Here is a tiny trained network, its code and every weight. The questions are about switching its units off for an input and a class, where a switched-off unit gives its printed mean instead of its output.

import numpy as np


def w(rows, s, z=0):
    codes = np.array(rows[::2]) - 128.0
    scale = np.full(codes.shape[1], s)
    scale[-1] = z or s
    return codes * scale


def f(y):
    return y / 2 * (1 + np.tanh(0.7978845608 * (y + 0.044715 * y**3)))


def log_softmax(a):
    a = a - a.max(-1, keepdims=True)
    return a - np.log(np.exp(a).sum(-1, keepdims=True))


def net(x, mask):
    res = np.array(x, float).reshape(1, 2) / 4 @ E
    y = f(res @ A[0][:, :-1].T + A[0][:, -1])
    res = res + np.where(mask, y, B[0][:, -1]) @ B[0][:, :-1]
    return log_softmax(res[-1] @ U[:, :-1].T + U[:, -1])


A, B = {}, {}
E = w([
[3,105,67,218,174,184,119,85,94],'x0',
[111,61,177,67,219,158,1,105,182],'x1',
],0.0076)
A[0] = w([
[138,202,27,163,30,101,180,185,89,13],'N0',
[231,143,221,89,98,59,141,204,182,202],'N1',
[190,143,232,29,61,90,166,169,160,32],'N2',
[100,195,118,155,55,102,228,166,116,218],'N3',
[67,127,114,222,119,254,103,63,116,83],'N4',
[145,84,163,80,214,154,33,66,188,67],'N5',
[166,54,238,170,191,159,62,67,206,65],'N6',
[123,19,162,88,195,172,20,147,210,255],'N7',
[153,219,90,189,83,103,191,156,55,170],'N8',
[17,56,46,195,147,165,154,59,62,119],'N9',
[180,167,190,24,80,83,122,212,145,40],'N10',
[27,118,72,165,158,179,142,19,85,100],'N11',
],0.0049,0.0038)
B[0] = w([
[151,208,149,212,220,91,190,60,130,173],'N0',
[164,141,91,90,99,121,62,149,151,218],'N1',
[189,218,100,187,152,155,102,132,130,174],'N2',
[62,139,115,69,138,80,132,95,64,212],'N3',
[182,189,74,183,127,190,82,178,176,185],'N4',
[104,219,129,159,183,38,167,52,113,187],'N5',
[99,156,169,196,232,95,165,61,101,172],'N6',
[95,151,100,40,148,57,134,101,59,254],'N7',
[88,147,105,72,168,76,148,73,59,204],'N8',
[164,186,70,117,104,143,81,141,147,220],'N9',
[192,253,96,213,157,135,82,163,163,169],'N10',
[200,173,65,160,127,138,74,184,167,199],'N11',
],0.0076,0.0072)
U = w([
[77,160,125,124,168,73,172,15,70,52],'0',
[210,186,62,166,103,175,37,233,202,94],'1',
[59,41,113,40,62,130,115,166,88,255],'2',
[141,42,236,220,101,200,165,174,234,37],'3',
[122,68,254,205,105,229,201,202,224,30],'4',
],0.0075,0.0067)

Each question gives the input, the list of numbers given to net, and the class t.
The units are the neurons (one row each of A and B). Each row of codes is followed by its name. A weight is (code - 128) times the scale printed after its matrix; where a second scale follows, it is the last column's (A, B and U).
mask holds one flag per neuron, in row order. A switched-off neuron (its flag False) gives its mean, the last column of its row in B, instead of its output. The means were averaged over made-up inputs and are rounded, as every weight is.
A unit's drop is (log p(t) with every unit on - log p(t) with that unit switched off) / (log p(t) with every unit on - log p(t) with every unit switched off).
The circuit of an input: a set's keep is (log p(t) with only the set's units on - log p(t) with every unit switched off) / (log p(t) with every unit on - log p(t) with every unit switched off). Starting from all 12 units, units are removed one at a time, each time the one whose removal leaves the highest keep (on an exact tie, the one counted first), for as long as the keep stays at least 0.8.
units of the circuit, in order: the units of the circuit, biggest drop first
most important unit: the unit with the biggest drop
top k neurons: the k neurons with the biggest drops, biggest first
drop of u: that unit's drop, to one decimal
input [0,3], class 2: most important unit => N0
input [3,-2], class 2: units of the circuit, in order => [N10 N5 N6]
input [-2,5], class 0: top 3 neurons => [N5 N6 N7]
input [3,-1], class 2: top 2 neurons => [N10 N2]
input [-5,5], class 0: top 2 neurons => [N7 N5]
input [-1,6], class 0: top 2 neurons => [N5 N6]
input [-2,6], class 0: top 2 neurons => [N5 N6]
input [-3,-1], class 2: drop of N4 => 0.4
input [5,4], class 1: drop of N4 => 0.6
input [-3,1], class 2: drop of N4 => 0.5
